Below are the code and all the weights of a small trained network. Each question names an input and a target symbol and asks about switching units off, where a switched-off unit gives its printed mean instead of its output.

import numpy as np


def w(rows, s, z=0):
    codes = np.array(rows[::2]) - 128.0
    scale = np.full(codes.shape[1], s)
    scale[-1] = z or s
    return codes * scale


def norm(h):
    return h / np.sqrt((h * h).mean(-1, keepdims=True) + 1e-5)


def f(y):
    return y / 2 * (1 + np.tanh(0.7978845608 * (y + 0.044715 * y**3)))


def softmax(a):
    e = np.exp(a - a.max(-1, keepdims=True))
    return e / e.sum(-1, keepdims=True)


def log_softmax(a):
    a = a - a.max(-1, keepdims=True)
    return a - np.log(np.exp(a).sum(-1, keepdims=True))


def net(x, mask):
    ids = ['βγθμξστψω'.index(c) for c in x.split()]
    T = len(ids)
    res = E[ids] + P[:T]
    r = norm(res)
    for j in range(2):
        rows = slice(3 * j, 3 * j + 3)
        q, k, v = (r @ M[0][rows].T for M in (Q, K, V))
        z = softmax(np.where(np.tri(T) > 0, q @ k.T / 3**0.5, -1e9)) @ v
        o = O[0][rows]
        res = res + np.where(mask[j], z, o[:, -1]) @ o[:, :-1]
    y = f(norm(res) @ A[0][:, :-1].T + A[0][:, -1])
    res = res + np.where(mask[2:26], y, B[0][:, -1]) @ B[0][:, :-1]
    return log_softmax(norm(res)[-1] @ U[:, :-1].T + U[:, -1])


Q, K, V, O, A, B = {}, {}, {}, {}, {}, {}
E = w([
[123,162,177,117,170,146,121,180,118,203,250],'β',
[162,206,134,154,117,162,171,56,240,119,92],'γ',
[75,120,93,100,47,138,174,115,193,137,182],'θ',
[40,96,82,157,160,20,82,157,58,91,169],'μ',
[156,173,96,159,60,172,170,73,150,153,151],'ξ',
[154,125,141,137,230,96,183,113,193,152,250],'σ',
[210,179,52,140,253,119,119,99,161,115,178],'τ',
[114,140,33,127,194,92,150,146,162,120,207],'ψ',
[194,103,140,36,138,154,54,59,123,159,138],'ω',
],0.017)
P = w([
[130,85,122,168,153,185,138,230,167,73,16],'0',
[142,142,153,145,128,173,125,64,130,32,253],'1',
[99,81,72,165,198,105,162,40,180,197,35],'2',
[126,158,161,133,120,142,125,63,103,44,248],'3',
[120,136,73,156,153,74,198,56,152,204,14],'4',
[114,137,180,110,114,159,81,106,106,60,229],'5',
[135,110,88,124,165,66,134,108,176,180,58],'6',
[123,139,153,125,84,128,100,54,95,71,213],'7',
[132,148,95,118,135,71,127,121,166,179,38],'8',
[128,137,165,113,86,129,74,77,90,63,184],'9',
[138,145,110,121,120,62,119,132,155,181,39],'10',
[126,139,172,112,72,112,83,56,68,75,179],'11',
[122,141,93,145,123,92,138,159,158,177,60],'12',
],0.011)
Q[0] = w([
[113,54,125,125,160,146,169,221,112,201,1],'h1',
[148,181,82,104,158,110,166,102,185,153,96],'h1',
[175,118,136,168,97,99,91,179,150,182,192],'h1',
[154,43,238,88,141,185,128,71,53,34,176],'h2',
[83,160,164,155,95,158,41,61,84,9,223],'h2',
[104,90,172,167,159,79,138,111,177,198,135],'h2',
],0.0087)
K[0] = w([
[131,191,130,103,106,59,186,2,65,199,209],'h1',
[177,150,132,119,112,82,134,68,127,140,94],'h1',
[135,141,148,106,130,159,99,141,140,164,122],'h1',
[141,153,105,164,174,207,204,120,177,142,166],'h2',
[145,110,85,213,166,210,225,228,212,79,153],'h2',
[132,75,157,108,120,68,112,144,83,125,125],'h2',
],0.0089)
V[0] = w([
[184,37,165,81,202,91,41,89,166,71,63],'h1',
[81,85,72,183,105,83,129,103,89,60,155],'h1',
[170,208,143,152,197,184,74,177,104,206,167],'h1',
[145,114,117,157,133,126,195,126,176,205,228],'h2',
[254,162,133,47,122,184,169,110,161,114,119],'h2',
[26,215,131,220,139,101,176,169,144,101,127],'h2',
],0.0078)
O[0] = w([
[138,173,81,111,106,143,170,245,98,168,140,175],'h1',
[232,88,114,115,116,64,158,134,177,49,185,43],'h1',
[126,205,124,71,61,85,27,57,142,117,116,100],'h1',
[86,208,151,128,90,187,159,150,74,69,81,214],'h2',
[102,116,81,59,146,173,145,118,117,99,150,142],'h2',
[157,128,158,234,154,150,89,165,97,111,112,253],'h2',
],0.011,0.0033)
A[0] = w([
[122,164,151,163,115,94,83,110,74,83,176,106],'n1',
[136,166,83,136,109,209,116,136,64,100,149,171],'n2',
[181,107,177,217,126,125,187,141,114,104,142,158],'n3',
[131,149,130,128,155,151,160,63,144,130,124,151],'n4',
[91,147,137,173,165,155,118,178,102,89,132,190],'n5',
[71,116,161,83,123,155,104,121,88,94,239,180],'n6',
[163,114,134,151,78,141,129,111,135,91,65,120],'n7',
[148,153,104,47,81,111,157,166,63,94,118,97],'n8',
[122,129,150,121,74,181,195,126,179,106,84,178],'n9',
[187,89,132,79,117,96,100,91,173,246,118,251],'n10',
[170,161,109,49,97,48,128,92,148,128,160,170],'n11',
[107,138,165,164,153,181,152,129,125,90,220,212],'n12',
[173,167,180,75,148,186,51,107,115,128,223,180],'n13',
[137,61,192,186,105,116,79,76,114,82,186,27],'n14',
[169,129,108,121,119,130,206,129,76,118,159,152],'n15',
[143,136,115,136,66,155,88,102,114,82,144,186],'n16',
[49,174,86,106,138,100,121,119,126,69,133,142],'n17',
[201,92,171,207,155,88,123,114,134,222,125,181],'n18',
[55,143,116,140,116,64,182,111,154,107,102,141],'n19',
[115,104,71,154,130,112,194,202,207,81,72,12],'n20',
[121,124,54,157,153,91,134,125,152,94,49,113],'n21',
[108,155,108,69,108,105,92,95,176,143,165,78],'n22',
[115,198,144,102,95,132,93,136,119,123,113,72],'n23',
[47,121,165,176,135,91,144,192,141,170,23,207],'n24',
],0.011,0.003)
B[0] = w([
[131,121,137,102,58,105,172,131,217,126,99,192],'n1',
[81,123,133,188,150,61,110,114,103,148,186,242],'n2',
[114,147,157,51,122,117,62,151,92,176,144,237],'n3',
[90,125,120,114,118,147,123,152,114,119,140,203],'n4',
[124,111,128,118,108,120,119,48,137,157,177,224],'n5',
[149,146,75,178,168,172,153,93,134,149,53,217],'n6',
[122,107,94,146,107,68,156,120,86,156,161,165],'n7',
[158,126,123,137,150,207,182,162,173,75,130,162],'n8',
[160,63,74,137,207,76,120,164,107,152,100,212],'n9',
[129,104,132,123,101,80,202,189,193,161,243,201],'n10',
[79,60,114,70,152,72,137,162,162,218,103,170],'n11',
[142,85,128,89,114,97,92,125,107,148,83,254],'n12',
[122,91,128,169,77,82,177,143,147,121,128,220],'n13',
[154,255,108,90,203,180,143,164,181,118,97,196],'n14',
[123,66,139,94,112,188,15,189,132,99,47,160],'n15',
[166,109,166,155,160,95,137,166,162,159,167,178],'n16',
[184,93,183,107,119,127,138,130,135,129,150,199],'n17',
[194,192,240,123,116,51,75,174,209,148,152,231],'n18',
[158,87,221,142,148,131,101,170,116,112,154,169],'n19',
[117,105,165,104,67,185,182,49,119,89,106,172],'n20',
[95,191,139,150,80,174,153,129,102,129,231,182],'n21',
[54,144,133,83,184,104,150,118,93,120,67,162],'n22',
[108,62,127,47,158,178,104,104,121,93,156,158],'n23',
[195,136,141,111,122,113,117,148,213,129,84,228],'n24',
],0.0078,0.0088)
U = w([
[65,152,143,105,80,157,47,59,134,139,102,92],'β',
[173,162,74,188,173,210,166,73,186,90,81,202],'γ',
[193,19,136,148,118,178,134,176,121,85,139,126],'θ',
[185,167,107,197,114,99,87,155,207,168,173,211],'μ',
[141,75,79,198,158,120,83,79,58,210,175,151],'ξ',
[163,114,181,84,230,200,40,124,72,160,143,2],'σ',
[116,235,69,140,174,211,91,158,98,132,202,178],'τ',
[95,113,162,186,70,190,167,102,157,74,254,23],'ψ',
[84,112,81,69,133,97,183,128,156,153,156,163],'ω',
],0.0075,0.0017)

Each question gives the input, a string of symbols that net reads in full, and the target symbol t.
The units are the heads (3 rows each of Q, K, V and O) and the neurons (one row each of A and B). Each row of codes is followed by its name. A weight is (code - 128) times the scale printed after its matrix; where a second scale follows, it is the last column's (O, A, B and U).
mask holds one flag per unit, heads first, then neurons. A switched-off unit (its flag False) gives its mean, the last column of its rows in O or B, instead of its output. The means were averaged over made-up inputs and are rounded, as every weight is.
A unit's drop is (log p(t) with every unit on - log p(t) with that unit switched off) / (log p(t) with every unit on - log p(t) with every unit switched off).
The circuit of an input: a set's keep is (log p(t) with only the set's units on - log p(t) with every unit switched off) / (log p(t) with every unit on - log p(t) with every unit switched off). Starting from the 12 units with the biggest drops (on a tie, the unit counted first), units are removed one at a time, each time the one whose removal leaves the highest keep (on an exact tie, the one counted first), for as long as the keep stays at least 0.8.
circuit, biggest first: the units of the circuit, biggest drop first
top k neurons: the k neurons with the biggest drops, biggest first
which heads matter: for each layer, one digit per head in row order, 1 if its drop is at least 0.15 and else 0, layers parted by /
input ξ ψ γ ω τ σ ψ θ, target γ: circuit, biggest first -> (h1, n6, n14)
input μ γ ω γ γ μ ψ θ ψ ω, target θ: circuit, biggest first -> (h1, n15)
input ψ ψ ψ μ ψ μ ω γ γ γ ξ, target ω: circuit, biggest first -> (h2, n22)
input γ β γ γ ξ θ γ ψ ψ σ γ, target γ: circuit, biggest first -> (h2, n18, n3)
input ξ β μ, target μ: which heads matter -> 01
input β μ τ μ θ σ, target β: which heads matter -> 10
input ψ β ξ μ β γ ω ξ ψ, target ω: which heads matter -> 01
input β γ μ β ψ β θ τ, target β: circuit, biggest first -> (h1)
input ψ τ ψ β, target μ: which heads matter -> 11
input γ ψ β ψ θ σ γ ξ γ μ, target ξ: circuit, biggest first -> (n6, n18)
input β ξ β, target β: circuit, biggest first -> (h2, h1)
input ψ σ γ ψ ξ τ γ ξ γ β, target μ: which heads matter -> 11
input γ ψ β γ β γ ξ, target ξ: top 2 neurons -> (n9, n18)
input ω ω μ γ μ γ θ γ γ μ γ ψ, target τ: which heads matter -> 10
input ξ σ β ξ μ ξ, target γ: circuit, biggest first -> (h1, n14, n6)
input μ γ ξ ψ ω γ γ β θ ξ, target θ: which heads matter -> 10
input γ γ θ μ ω γ ψ τ ψ σ, target ξ: which heads matter -> 10
input γ ψ μ γ θ ω γ γ μ γ β τ, target ξ: which heads matter -> 00
input β θ ψ ω ψ ω β γ ξ, target ω: circuit, biggest first -> (h2)
input τ μ μ γ γ ψ, target ω: which heads matter -> 10
input γ γ γ ξ ψ γ μ β σ σ, target ξ: which heads matter -> 10
input θ γ ξ β σ, target σ: which heads matter -> 01
input θ γ β ω γ σ, target σ: top 2 neurons -> (n3, n12)
input γ γ ψ ξ β ξ θ ξ β, target β: circuit, biggest first -> (h1, h2)
